Here is a tiny trained network, its code and every weight. The questions are about switching its units off for an input and a class, where a switched-off unit gives its printed mean instead of its output.

import numpy as np


def w(rows, s, z=0):
    codes = np.array(rows[::2]) - 128.0
    scale = np.full(codes.shape[1], s)
    scale[-1] = z or s
    return codes * scale


def norm(h):
    return h / np.sqrt((h * h).mean(-1, keepdims=True) + 1e-5)


def f(y):
    return y / 2 * (1 + np.tanh(0.7978845608 * (y + 0.044715 * y**3)))


def log_softmax(a):
    a = a - a.max(-1, keepdims=True)
    return a - np.log(np.exp(a).sum(-1, keepdims=True))


def net(x, mask):
    res = np.array(x, float).reshape(1, 3) / 4 @ E
    u = 0
    for l in range(2):
        y = f(norm(res) @ A[l][:, :-1].T + A[l][:, -1])
        res = res + np.where(mask[u : u + 5], y, B[l][:, -1]) @ B[l][:, :-1]
        u += 5
    return log_softmax(norm(res)[-1] @ U[:, :-1].T + U[:, -1])


A, B = {}, {}
E = w([
[87,187,168,94,198,121,39,121],'x0',
[71,1,189,112,115,43,154,180],'x1',
[128,167,151,27,175,223,151,178],'x2',
],0.008)
A[0] = w([
[166,149,69,64,84,176,181,203,105],'0.n1',
[196,133,161,237,146,131,95,1,108],'0.n2',
[69,57,147,165,168,36,185,35,161],'0.n3',
[66,89,139,50,98,95,60,118,56],'0.n4',
[86,32,213,88,201,181,170,182,2],'0.n5',
],0.006,0.0024)
B[0] = w([
[173,159,65,203,129,46,98,158,184],'0.n1',
[107,136,235,128,157,98,196,59,206],'0.n2',
[59,97,79,158,133,127,154,248,253],'0.n3',
[163,180,70,208,167,56,83,161,171],'0.n4',
[130,191,169,134,123,163,177,51,221],'0.n5',
],0.011,0.0047)
A[1] = w([
[61,123,255,117,121,71,134,140,2],'1.n1',
[46,156,127,91,211,157,123,89,78],'1.n2',
[108,80,152,168,52,130,238,72,202],'1.n3',
[183,153,48,69,103,200,54,126,147],'1.n4',
[151,147,206,63,164,103,212,231,136],'1.n5',
],0.0074,0.0028)
B[1] = w([
[94,187,80,139,147,153,114,23,195],'1.n1',
[45,1,216,208,133,114,89,78,184],'1.n2',
[255,183,187,33,131,237,90,162,253],'1.n3',
[77,16,24,50,22,55,98,130,178],'1.n4',
[189,113,124,130,121,140,110,61,208],'1.n5',
],0.0086,0.006)
U = w([
[205,174,154,93,107,197,164,114,211],'0',
[83,138,197,163,176,126,119,60,224],'1',
[182,122,3,122,95,92,150,119,26],'2',
[61,85,96,70,98,138,61,102,100],'3',
[141,61,143,163,102,141,184,220,67],'4',
[38,144,105,182,167,80,112,188,5],'5',
],0.019,0.0029)

Each question gives the input, the list of numbers given to net, and the class t.
The units are the neurons (one row each of A and B). Each row of codes is followed by its name. A weight is (code - 128) times the scale printed after its matrix; where a second scale follows, it is the last column's (A, B and U).
mask holds one flag per neuron, layer by layer. A switched-off neuron (its flag False) gives its mean, the last column of its row in B, instead of its output. The means were averaged over made-up inputs and are rounded, as every weight is.
A unit's drop is (log p(t) with every unit on - log p(t) with that unit switched off) / (log p(t) with every unit on - log p(t) with every unit switched off).
The circuit of an input: a set's keep is (log p(t) with only the set's units on - log p(t) with every unit switched off) / (log p(t) with every unit on - log p(t) with every unit switched off). Starting from all 10 units, units are removed one at a time, each time the one whose removal leaves the highest keep (on an exact tie, the one counted first), for as long as the keep stays at least 0.8.
units of the circuit, in order: the units of the circuit, biggest drop first
k most important neurons: the k neurons with the biggest drops, biggest first
top k neurons in layer l: the k neurons of layer l with the biggest drops, biggest first
drop of u: that unit's drop, to one decimal
input [6,4,0], class 5: units of the circuit, in order -> (0.n4)
input [7,-4,7], class 3: units of the circuit, in order -> (1.n4; 0.n2)
input [2,-7,-2], class 1: units of the circuit, in order -> (0.n2; 1.n3)
input [6,-1,7], class 3: units of the circuit, in order -> (0.n2; 1.n4)
input [2,1,7], class 1: 3 most important neurons -> (0.n5; 1.n2; 1.n3)
input [-2,3,-8], class 4: units of the circuit, in order -> (0.n3; 1.n3)
input [-7,-1,8], class 2: 2 most important neurons -> (0.n1; 0.n2)
input [2,7,1], class 1: 3 most important neurons -> (0.n5; 0.n1; 1.n5)
input [0,-4,-7], class 0: top 2 neurons in layer 1 -> (1.n3; 1.n2)
input [0,2,-5], class 4: units of the circuit, in order -> (0.n3; 0.n1)
input [-4,1,-7], class 4: top 2 neurons in layer 0 -> (0.n3; 0.n5)
input [0,0,2], class 2: top 2 neurons in layer 0 -> (0.n1; 0.n2)
input [-1,0,-8], class 0: top 3 neurons in layer 1 -> (1.n3; 1.n2; 1.n1)
input [2,-8,-4], class 1: units of the circuit, in order -> (0.n2)
input [1,6,3], class 1: top 2 neurons in layer 1 -> (1.n2; 1.n1)
input [1,8,-1], class 5: top 3 neurons in layer 0 -> (0.n3; 0.n4; 0.n2)
input [-8,6,3], class 0: 2 most important neurons -> (1.n3; 0.n5)
input [-1,0,-5], class 0: 2 most important neurons -> (0.n2; 1.n3)
input [1,-8,5], class 3: 2 most important neurons -> (1.n4; 0.n4)
input [-3,-2,-7], class 0: units of the circuit, in order -> (1.n3)
input [1,-6,7], class 3: 2 most important neurons -> (1.n4; 0.n4)
input [2,-7,-1], class 1: top 2 neurons in layer 1 -> (1.n3; 1.n2)
input [2,-1,1], class 3: 2 most important neurons -> (0.n2; 1.n4)
input [-8,-2,6], class 2: drop of 0.n1 -> 0.3
input [8,0,8], class 3: drop of 1.n4 -> 1.0
input [8,6,-7], class 5: drop of 0.n3 -> 0.1
input [8,-8,4], class 3: drop of 1.n4 -> 0.5
input [2,3,-6], class 5: units of the circuit, in order -> (0.n3)
